Below are the code and all the weights of a small trained network. Each question names an input and a target symbol and asks about switching units off, where a switched-off unit gives its printed mean instead of its output.

import numpy as np


def w(rows, s, z=0):
    codes = np.array(rows[::2]) - 128.0
    scale = np.full(codes.shape[1], s)
    scale[-1] = z or s
    return codes * scale


def f(y):
    return y / 2 * (1 + np.tanh(0.7978845608 * (y + 0.044715 * y**3)))


def softmax(a):
    e = np.exp(a - a.max(-1, keepdims=True))
    return e / e.sum(-1, keepdims=True)


def log_softmax(a):
    a = a - a.max(-1, keepdims=True)
    return a - np.log(np.exp(a).sum(-1, keepdims=True))


def net(x, mask):
    ids = ['αγδθλμξπστφψω'.index(c) for c in x.split()]
    T = len(ids)
    res = E[ids] + P[:T]
    u = 0
    for l in range(2):
        q, k, v = (res @ M[l].T for M in (Q, K, V))
        z = softmax(np.where(np.tri(T) > 0, q @ k.T / 4**0.5, -1e9)) @ v
        res = res + np.where(mask[u], z, O[l][:, -1]) @ O[l][:, :-1]
        u += 1
        y = f(res @ A[l][:, :-1].T + A[l][:, -1])
        res = res + np.where(mask[u : u + 12], y, B[l][:, -1]) @ B[l][:, :-1]
        u += 12
    return log_softmax(res[-1] @ U[:, :-1].T + U[:, -1])


Q, K, V, O, A, B = {}, {}, {}, {}, {}, {}
E = w([
[106,128,117,101,156,55,100,129,95],'α',
[98,156,184,50,87,179,84,141,161],'γ',
[104,72,159,128,114,127,80,150,165],'δ',
[83,147,125,102,174,47,3,73,116],'θ',
[99,163,190,82,90,140,131,250,101],'λ',
[70,86,108,102,87,121,158,181,106],'μ',
[138,177,113,74,104,140,110,176,33],'ξ',
[38,182,169,104,93,90,95,142,114],'π',
[104,135,88,100,52,135,144,93,59],'σ',
[127,188,184,72,133,176,37,147,113],'τ',
[182,108,215,167,97,54,118,93,143],'φ',
[153,65,105,100,86,90,39,106,115],'ψ',
[93,223,114,165,140,153,61,164,25],'ω',
],0.021)
P = w([
[93,83,137,1,142,41,123,17,106],'0',
[92,138,85,199,112,153,147,101,108],'1',
[135,202,131,164,110,210,90,114,117],'2',
[123,195,129,178,117,167,144,125,142],'3',
[182,212,159,190,165,135,102,152,161],'4',
[123,171,150,169,104,126,62,87,148],'5',
[103,188,138,188,113,107,98,86,153],'6',
[132,124,104,174,103,79,92,97,121],'7',
[139,156,157,169,67,131,104,117,126],'8',
[117,136,159,174,85,120,93,150,152],'9',
],0.0096)
Q[0] = w([
[93,143,119,242,233,131,81,172,112],'0.h0',
[69,183,161,141,98,59,98,136,160],'0.h0',
[142,76,68,46,254,172,224,92,208],'0.h0',
[31,115,189,204,67,125,98,200,95],'0.h0',
],0.0075)
K[0] = w([
[108,170,87,133,138,182,124,156,123],'0.h0',
[71,17,169,18,113,118,128,155,122],'0.h0',
[117,140,37,254,119,211,84,157,146],'0.h0',
[177,126,224,59,161,33,138,88,129],'0.h0',
],0.0054)
V[0] = w([
[179,111,131,73,183,110,97,52,163],'0.h0',
[27,105,102,169,114,114,101,151,158],'0.h0',
[162,97,111,53,135,100,137,138,85],'0.h0',
[158,205,120,146,167,105,130,191,2],'0.h0',
],0.0078)
O[0] = w([
[120,157,125,76,165,95,138,90,96,206],'0.h0',
[103,121,128,177,67,204,245,234,127,147],'0.h0',
[64,44,88,143,140,150,155,170,143,255],'0.h0',
[85,55,224,145,40,154,88,122,89,116],'0.h0',
],0.011,0.0074)
A[0] = w([
[181,104,88,118,170,158,22,150,162,220],'0.n0',
[71,114,173,126,102,81,171,145,131,137],'0.n1',
[121,70,200,195,79,213,94,130,97,205],'0.n2',
[149,181,125,182,202,127,146,130,130,120],'0.n3',
[131,156,98,148,25,115,139,144,75,247],'0.n4',
[129,147,181,118,128,142,58,253,149,237],'0.n5',
[95,177,60,55,167,57,182,172,217,150],'0.n6',
[79,177,134,32,142,174,57,119,121,100],'0.n7',
[197,125,168,132,31,138,145,157,49,55],'0.n8',
[104,66,70,137,189,242,166,170,163,7],'0.n9',
[155,77,162,78,149,31,186,181,135,253],'0.n10',
[61,157,155,36,159,172,125,122,147,155],'0.n11',
],0.0066,0.0018)
B[0] = w([
[80,178,52,77,73,72,151,122,122,153],'0.n0',
[132,156,204,150,73,169,151,78,184,194],'0.n1',
[58,181,110,132,169,65,166,155,140,253],'0.n2',
[184,135,168,129,97,57,116,136,112,146],'0.n3',
[132,87,124,201,173,102,105,76,184,222],'0.n4',
[114,107,60,134,153,103,139,41,176,224],'0.n5',
[200,145,168,238,98,88,42,235,205,243],'0.n6',
[113,50,195,184,151,86,105,110,105,216],'0.n7',
[107,139,89,94,95,102,69,222,154,170],'0.n8',
[173,206,109,206,131,70,181,211,67,183],'0.n9',
[125,242,155,153,157,163,161,65,136,179],'0.n10',
[135,140,52,105,107,160,175,83,253,200],'0.n11',
],0.0062,0.0072)
Q[1] = w([
[23,188,113,167,97,94,122,206,150],'1.h0',
[188,159,169,61,58,195,185,129,107],'1.h0',
[68,173,105,41,155,104,66,111,123],'1.h0',
[118,160,181,3,149,184,184,228,142],'1.h0',
],0.0044)
K[1] = w([
[155,159,92,133,88,149,45,32,59],'1.h0',
[40,105,48,137,253,121,103,133,63],'1.h0',
[113,22,94,157,175,108,180,113,54],'1.h0',
[234,16,148,219,90,179,157,113,140],'1.h0',
],0.0041)
V[1] = w([
[152,121,162,240,103,87,128,84,80],'1.h0',
[83,112,148,108,147,147,86,91,68],'1.h0',
[138,113,1,78,77,127,125,131,93],'1.h0',
[147,58,140,129,39,140,138,89,177],'1.h0',
],0.009)
O[1] = w([
[154,112,74,207,142,208,143,99,179,252],'1.h0',
[126,82,215,155,196,103,89,133,127,66],'1.h0',
[183,90,83,189,148,9,170,74,187,30],'1.h0',
[117,148,110,129,42,117,119,39,163,65],'1.h0',
],0.011,0.0037)
A[1] = w([
[181,114,64,192,115,181,121,165,252,221],'1.n0',
[77,148,130,93,203,66,29,97,134,55],'1.n1',
[167,210,146,130,105,68,171,45,88,252],'1.n2',
[74,180,190,102,141,149,215,165,148,144],'1.n3',
[98,49,198,152,147,140,85,112,85,79],'1.n4',
[163,161,255,174,60,98,142,205,123,149],'1.n5',
[69,195,134,157,191,133,24,154,172,174],'1.n6',
[151,104,119,42,93,172,126,91,162,119],'1.n7',
[72,134,125,175,86,121,37,171,125,166],'1.n8',
[57,81,161,70,223,110,184,149,159,169],'1.n9',
[239,111,56,23,165,125,159,150,128,168],'1.n10',
[154,129,119,177,11,140,213,106,114,97],'1.n11',
],0.0063,0.0036)
B[1] = w([
[139,71,94,115,134,86,67,98,7,246],'1.n0',
[167,144,106,140,108,161,135,160,104,198],'1.n1',
[112,149,51,134,166,171,66,254,204,141],'1.n2',
[136,114,133,102,73,136,84,59,23,173],'1.n3',
[191,80,148,70,76,144,144,169,175,196],'1.n4',
[125,155,93,134,181,131,80,110,54,160],'1.n5',
[193,123,108,185,178,137,220,150,153,244],'1.n6',
[90,75,131,152,94,28,105,164,95,127],'1.n7',
[118,192,140,74,128,141,224,145,158,226],'1.n8',
[173,120,149,120,101,176,178,51,20,163],'1.n9',
[157,34,188,132,111,173,150,206,162,165],'1.n10',
[41,95,89,121,87,132,102,159,69,183],'1.n11',
],0.006,0.013)
U = w([
[108,125,102,79,173,190,136,78,107,253],'α',
[107,147,134,99,118,124,116,177,134,8],'γ',
[181,137,112,151,70,161,168,119,118,91],'δ',
[79,152,133,83,179,136,155,92,64,69],'θ',
[68,182,142,109,119,116,154,140,138,102],'λ',
[103,106,88,155,125,134,128,107,118,153],'μ',
[158,89,157,166,88,168,148,149,129,16],'ξ',
[81,156,133,114,117,137,133,131,93,104],'π',
[118,101,123,188,123,106,75,116,145,212],'σ',
[120,99,164,131,144,118,108,124,77,124],'τ',
[85,103,129,162,207,179,113,138,106,146],'φ',
[94,98,157,104,148,91,140,173,94,93],'ψ',
[86,130,136,176,135,225,2,149,137,195],'ω',
],0.0062,0.0031)

Each question gives the input, a string of symbols that net reads in full, and the target symbol t.
The units are the heads (4 rows each of Q, K, V and O) and the neurons (one row each of A and B). Each row of codes is followed by its name. A weight is (code - 128) times the scale printed after its matrix; where a second scale follows, it is the last column's (O, A, B and U).
mask holds one flag per unit, layer by layer, with each layer's heads first. A switched-off unit (its flag False) gives its mean, the last column of its rows in O or B, instead of its output. The means were averaged over made-up inputs and are rounded, as every weight is.
A unit's drop is (log p(t) with every unit on - log p(t) with that unit switched off) / (log p(t) with every unit on - log p(t) with every unit switched off).
The circuit of an input: a set's keep is (log p(t) with only the set's units on - log p(t) with every unit switched off) / (log p(t) with every unit on - log p(t) with every unit switched off). Starting from the 12 units with the biggest drops (on a tie, the unit counted first), units are removed one at a time, each time the one whose removal leaves the highest keep (on an exact tie, the one counted first), for as long as the keep stays at least 0.8.
units of the circuit, in order: the units of the circuit, biggest drop first
most important unit: the unit with the biggest drop
top k neurons: the k neurons with the biggest drops, biggest first
k most important neurons of layer l: the k neurons of layer l with the biggest drops, biggest first
drop of u: that unit's drop, to one decimal
input μ ψ μ, target μ: most important unit : 1.h0
input μ μ σ, target μ: units of the circuit, in order : [1.h0; 0.h0; 1.n11; 1.n0]
input σ γ σ μ, target σ: units of the circuit, in order : [1.h0; 1.n8; 0.n6]
input ξ ω τ γ, target ξ: top 2 neurons : [1.n4; 0.n7]
input ω μ φ σ, target ω: units of the circuit, in order : [0.h0; 1.h0]
input ω σ θ φ γ λ, target ω: units of the circuit, in order : [0.h0; 1.h0]
input σ ψ α, target σ: units of the circuit, in order : [1.h0; 1.n8]
input φ δ ω, target φ: top 2 neurons : [1.n6; 0.n7]
input φ ξ ξ, target φ: units of the circuit, in order : [1.h0; 0.h0; 0.n7]
input δ λ σ λ λ, target δ: units of the circuit, in order : [0.h0; 1.h0; 0.n6]
input φ θ σ σ φ π ξ π δ π, target φ: units of the circuit, in order : [0.h0; 1.h0; 0.n7]
input φ φ ω τ, target φ: units of the circuit, in order : [1.h0; 0.h0; 1.n6]
input σ φ μ ψ π, target σ: units of the circuit, in order : [1.h0; 0.n6; 0.h0]
input λ φ μ φ, target ω: most important unit : 1.h0
input φ φ λ φ ω φ π, target φ: top 2 neurons : [1.n6; 0.n6]
input ω μ π σ φ μ, target ω: units of the circuit, in order : [1.h0; 0.h0]
input σ μ λ, target σ: top 2 neurons : [0.n2; 1.n8]
input μ σ δ, target μ: 2 most important neurons of layer 1 : [1.n0; 1.n11]
input φ α ω λ, target φ: top 2 neurons : [0.n6; 1.n6]
input ξ ω δ, target ξ: drop of 1.n1 : 0.2
input σ σ ω, target σ: top neuron : [0.n2]
input σ μ σ γ τ, target σ: drop of 0.n2 : 0.1
input ξ ω φ ψ φ θ φ φ μ, target ω: drop of 1.h0 : 0.5
input φ ω ξ σ μ α, target φ: drop of 0.n11 : -0.1
